Below is a small trained network, with its code and all its weights. Each question gives an input and a class and asks what happens when units are switched off, that is, made to give their printed mean instead of their output.

import numpy as np


def w(rows, s, z=0):
    codes = np.array(rows[::2]) - 128.0
    scale = np.full(codes.shape[1], s)
    scale[-1] = z or s
    return codes * scale


def f(y):
    return np.maximum(y, 0)


def log_softmax(a):
    a = a - a.max(-1, keepdims=True)
    return a - np.log(np.exp(a).sum(-1, keepdims=True))


def net(x, mask):
    res = np.array(x, float).reshape(1, 6) / 4 @ E
    y = f(res @ A[0][:, :-1].T + A[0][:, -1])
    res = res + np.where(mask, y, B[0][:, -1]) @ B[0][:, :-1]
    return log_softmax(res[-1] @ U[:, :-1].T + U[:, -1])


A, B = {}, {}
E = w([
[155,167,180,32,169],'x0',
[131,98,254,80,101],'x1',
[35,180,70,95,16],'x2',
[201,241,168,157,73],'x3',
[168,65,178,82,30],'x4',
[221,103,60,71,89],'x5',
],0.0086)
A[0] = w([
[28,122,102,189,90,169],'N0',
[185,139,113,116,108,140],'N1',
[122,178,125,146,169,54],'N2',
[119,154,157,111,73,143],'N3',
[144,113,106,168,104,72],'N4',
[177,133,146,147,89,114],'N5',
[96,52,162,132,74,81],'N6',
[97,161,247,130,154,128],'N7',
[89,166,81,160,112,158],'N8',
[121,160,178,101,25,152],'N9',
[163,130,166,93,171,107],'N10',
[165,106,15,122,165,2],'N11',
[83,49,143,102,151,146],'N12',
[76,129,45,82,95,130],'N13',
[103,154,88,109,166,116],'N14',
[116,36,134,145,185,91],'N15',
[147,157,150,155,150,145],'N16',
[134,163,138,87,70,101],'N17',
[76,144,111,140,120,134],'N18',
[109,122,43,127,122,194],'N19',
[116,27,152,109,103,203],'N20',
],0.015,0.008)
B[0] = w([
[81,110,73,255,151,217],'N0',
[158,98,118,164,57,188],'N1',
[147,176,103,50,129,162],'N2',
[153,168,225,120,149,187],'N3',
[140,73,112,157,142,147],'N4',
[177,105,91,194,122,179],'N5',
[139,193,76,139,107,197],'N6',
[34,217,170,187,183,243],'N7',
[154,124,148,166,173,193],'N8',
[193,179,243,121,147,232],'N9',
[63,182,71,156,158,196],'N10',
[115,136,176,208,85,190],'N11',
[56,136,130,118,28,219],'N12',
[157,79,208,154,234,208],'N13',
[147,108,152,199,95,169],'N14',
[87,157,151,78,28,208],'N15',
[111,135,76,132,148,179],'N16',
[151,121,161,92,93,184],'N17',
[129,78,119,209,138,168],'N18',
[109,24,182,191,180,214],'N19',
[123,179,87,55,27,249],'N20',
],0.0097,0.013)
U = w([
[109,110,34,191,119,198],'0',
[109,180,181,86,75,125],'1',
[105,162,100,68,252,122],'2',
[250,101,138,46,81,106],'3',
[94,74,150,98,75,46],'4',
[144,112,203,187,200,122],'5',
[121,52,66,34,199,2],'6',
[99,50,99,62,102,232],'7',
],0.011,0.0081)

Each question gives the input, the list of numbers given to net, and the class t.
The units are the neurons (one row each of A and B). Each row of codes is followed by its name. A weight is (code - 128) times the scale printed after its matrix; where a second scale follows, it is the last column's (A, B and U).
mask holds one flag per neuron, in row order. A switched-off neuron (its flag False) gives its mean, the last column of its row in B, instead of its output. The means were averaged over made-up inputs and are rounded, as every weight is.
A unit's drop is (log p(t) with every unit on - log p(t) with that unit switched off) / (log p(t) with every unit on - log p(t) with every unit switched off).
The circuit of an input: a set's keep is (log p(t) with only the set's units on - log p(t) with every unit switched off) / (log p(t) with every unit on - log p(t) with every unit switched off). Starting from the 12 units with the biggest drops (on a tie, the unit counted first), units are removed one at a time, each time the one whose removal leaves the highest keep (on an exact tie, the one counted first), for as long as the keep stays at least 0.8.
circuit, biggest first: the units of the circuit, biggest drop first
k most important neurons: the k neurons with the biggest drops, biggest first
drop of u: that unit's drop, to one decimal
input [-5,-3,-4,-4,5,-7], class 0: circuit, biggest first : N9
input [3,-2,-4,-7,2,7], class 1: 2 most important neurons : N11, N15
input [-7,2,-4,-5,4,8], class 1: 4 most important neurons : N20, N15, N6, N11
input [3,-6,-7,-6,2,0], class 4: circuit, biggest first : N7, N15
input [7,7,3,7,4,-4], class 5: 2 most important neurons : N20, N7
input [-8,2,5,0,6,-4], class 5: 2 most important neurons : N9, N0
input [-4,-1,-7,-6,-6,1], class 4: circuit, biggest first : N15, N7
input [-7,-3,-5,-6,7,-7], class 0: 4 most important neurons : N0, N9, N6, N3
input [-4,2,0,6,-6,0], class 0: 2 most important neurons : N9, N13
input [-7,-1,-2,-5,-5,6], class 5: 3 most important neurons : N19, N13, N11
input [-8,-8,0,1,4,8], class 5: 2 most important neurons : N13, N19
input [-5,4,-6,-5,-8,-6], class 0: 3 most important neurons : N0, N9, N3
input [6,-1,-7,-1,4,4], class 1: 2 most important neurons : N10, N0
input [-6,2,-5,-6,2,3], class 1: circuit, biggest first : N15
input [-4,-5,2,-6,0,0], class 5: 3 most important neurons : N13, N19, N8
input [1,7,-8,0,-8,0], class 2: drop of N4 : 0.0
input [-4,7,-1,-5,8,8], class 3: drop of N13 : -0.1
input [7,6,-2,-4,-3,-1], class 1: drop of N12 : 0.1
